Below are the code and all the weights of a small trained network. Each question names an input and a class and asks about switching units off, where a switched-off unit gives its printed mean instead of its output.

import numpy as np


def w(rows, s, z=0):
    codes = np.array(rows[::2]) - 128.0
    scale = np.full(codes.shape[1], s)
    scale[-1] = z or s
    return codes * scale


def norm(h):
    return h / np.sqrt((h * h).mean(-1, keepdims=True) + 1e-5)


def f(y):
    return np.maximum(y, 0)


def log_softmax(a):
    a = a - a.max(-1, keepdims=True)
    return a - np.log(np.exp(a).sum(-1, keepdims=True))


def net(x, mask):
    res = np.array(x, float).reshape(1, 7) / 4 @ E
    u = 0
    for l in range(2):
        y = f(norm(res) @ A[l][:, :-1].T + A[l][:, -1])
        res = res + np.where(mask[u : u + 9], y, B[l][:, -1]) @ B[l][:, :-1]
        u += 9
    return log_softmax(norm(res)[-1] @ U[:, :-1].T + U[:, -1])


A, B = {}, {}
E = w([
[127,131,128,122,133,130,129,128,127],'x0',
[252,128,139,152,158,100,137,170,106],'x1',
[113,62,87,143,130,166,108,159,39],'x2',
[130,124,127,127,124,128,130,126,129],'x3',
[135,141,212,139,70,160,113,114,65],'x4',
[128,129,129,125,130,129,127,129,128],'x5',
[128,129,128,126,129,129,127,128,127],'x6',
],0.011)
A[0] = w([
[131,113,103,100,138,139,123,114,115,156],'L0N0',
[115,116,192,141,93,140,128,119,29,25],'L0N1',
[138,163,128,137,135,108,135,114,200,186],'L0N2',
[210,134,160,142,163,111,140,149,115,3],'L0N3',
[127,151,198,125,98,132,124,129,127,108],'L0N4',
[254,126,129,133,152,116,126,144,109,189],'L0N5',
[181,128,92,126,139,133,137,138,111,68],'L0N6',
[114,100,62,144,133,132,124,151,70,100],'L0N7',
[128,144,243,134,97,135,115,118,110,91],'L0N8',
],0.017,0.0049)
B[0] = w([
[120,157,110,162,91,149,128,125,161,156],'L0N0',
[96,106,169,86,109,169,67,167,123,212],'L0N1',
[139,132,165,85,117,133,81,159,129,209],'L0N2',
[119,125,69,136,3,156,46,65,114,196],'L0N3',
[114,141,127,185,153,131,158,105,146,185],'L0N4',
[165,167,137,180,152,113,199,214,114,249],'L0N5',
[65,80,146,132,187,109,120,131,166,166],'L0N6',
[148,122,97,133,170,102,168,91,125,203],'L0N7',
[185,143,107,109,122,81,179,87,121,214],'L0N8',
],0.024,0.015)
A[1] = w([
[166,100,167,43,138,127,44,67,128,95],'L1N0',
[145,149,90,234,80,61,171,109,134,141],'L1N1',
[113,126,137,82,169,65,207,4,139,4],'L1N2',
[112,114,171,173,101,178,76,171,48,114],'L1N3',
[152,130,122,121,124,66,138,115,167,156],'L1N4',
[98,166,141,170,90,122,47,206,166,119],'L1N5',
[127,90,24,144,166,110,147,97,135,95],'L1N6',
[147,108,109,158,109,89,151,224,94,105],'L1N7',
[207,91,80,90,181,99,36,39,135,132],'L1N8',
],0.016,0.0031)
B[1] = w([
[63,103,74,166,167,149,187,84,129,195],'L1N0',
[9,131,117,78,131,151,182,59,108,255],'L1N1',
[209,142,147,182,149,151,7,165,176,215],'L1N2',
[136,101,146,78,121,109,102,163,185,193],'L1N3',
[128,56,122,189,101,184,174,169,82,176],'L1N4',
[127,67,152,78,113,138,116,122,104,216],'L1N5',
[106,175,103,119,78,71,133,144,79,198],'L1N6',
[220,135,159,128,193,113,63,121,165,230],'L1N7',
[70,149,143,88,92,144,62,87,142,165],'L1N8',
],0.019,0.015)
U = w([
[31,32,141,50,114,189,109,97,152,241],'0',
[215,73,205,54,127,122,107,225,147,221],'1',
[56,186,55,147,74,107,58,86,101,61],'2',
[128,152,74,183,225,66,219,148,99,2],'3',
[179,141,165,209,134,195,69,64,180,63],'4',
[186,209,145,144,35,116,248,92,82,95],'5',
],0.014,0.00091)

Each question gives the input, the list of numbers given to net, and the class t.
The units are the neurons (one row each of A and B). Each row of codes is followed by its name. A weight is (code - 128) times the scale printed after its matrix; where a second scale follows, it is the last column's (A, B and U).
mask holds one flag per neuron, layer by layer. A switched-off neuron (its flag False) gives its mean, the last column of its row in B, instead of its output. The means were averaged over made-up inputs and are rounded, as every weight is.
A unit's drop is (log p(t) with every unit on - log p(t) with that unit switched off) / (log p(t) with every unit on - log p(t) with every unit switched off).
The circuit of an input: a set's keep is (log p(t) with only the set's units on - log p(t) with every unit switched off) / (log p(t) with every unit on - log p(t) with every unit switched off). Starting from the 12 units with the biggest drops (on a tie, the unit counted first), units are removed one at a time, each time the one whose removal leaves the highest keep (on an exact tie, the one counted first), for as long as the keep stays at least 0.8.
circuit, biggest first: the units of the circuit, biggest drop first
k most important neurons: the k neurons with the biggest drops, biggest first
top k neurons in layer l: the k neurons of layer l with the biggest drops, biggest first
input [7,1,-5,-5,4,3,-8], class 5: circuit, biggest first -> (L0N8)
input [1,-4,8,-4,-1,-3,2], class 2: circuit, biggest first -> (L0N7, L1N6)
input [-3,-7,2,-3,0,7,1], class 2: 4 most important neurons -> (L0N1, L0N2, L0N5, L1N7)
input [2,-2,0,1,4,-4,-2], class 4: 4 most important neurons -> (L0N8, L0N4, L0N2, L0N5)
input [0,-6,-2,0,1,7,3], class 4: 3 most important neurons -> (L0N1, L0N5, L0N3)
input [5,6,-2,-7,1,7,1], class 5: circuit, biggest first -> (L0N5, L0N3)
input [5,-8,-5,-6,5,-7,-8], class 4: circuit, biggest first -> (L1N2, L0N5, L0N3)
input [-2,5,0,-1,2,-7,1], class 5: top 2 neurons in layer 1 -> (L1N1, L1N2)
input [-4,-3,-1,6,8,-5,-3], class 4: circuit, biggest first -> (L0N4, L0N5, L0N3, L1N2)
input [-3,5,0,0,3,7,-4], class 5: 4 most important neurons -> (L0N8, L0N5, L0N2, L0N3)
input [-8,-3,0,-1,5,-7,5], class 4: 2 most important neurons -> (L0N8, L0N4)
input [8,-1,6,-1,-4,4,-6], class 2: 2 most important neurons -> (L0N5, L1N6)
input [-5,-3,0,-6,1,-1,4], class 4: top 3 neurons in layer 0 -> (L0N2, L0N3, L0N5)
input [2,1,4,-8,-1,-5,4], class 3: circuit, biggest first -> (L0N7)
input [-1,-1,-1,2,3,-7,4], class 4: circuit, biggest first -> (L1N2, L0N5, L0N4)
input [2,1,8,-4,-1,0,7], class 3: 2 most important neurons -> (L0N7, L0N3)
input [-7,-8,-1,-5,7,-2,-2], class 4: top 2 neurons in layer 0 -> (L0N8, L0N5)
input [6,-8,-8,-1,4,-4,6], class 4: 2 most important neurons -> (L1N2, L0N5)
input [-6,7,3,4,-8,4,-8], class 3: 2 most important neurons -> (L0N5, L0N1)
input [2,-2,7,0,-8,-5,-8], class 2: circuit, biggest first -> (L1N6)
input [-5,-7,-1,3,8,-4,8], class 4: 3 most important neurons -> (L0N8, L0N5, L0N4)
input [-3,7,3,7,-1,8,-1], class 3: 3 most important neurons -> (L0N5, L0N1, L0N6)
input [5,0,8,-1,-1,1,-5], class 2: 2 most important neurons -> (L0N7, L0N5)
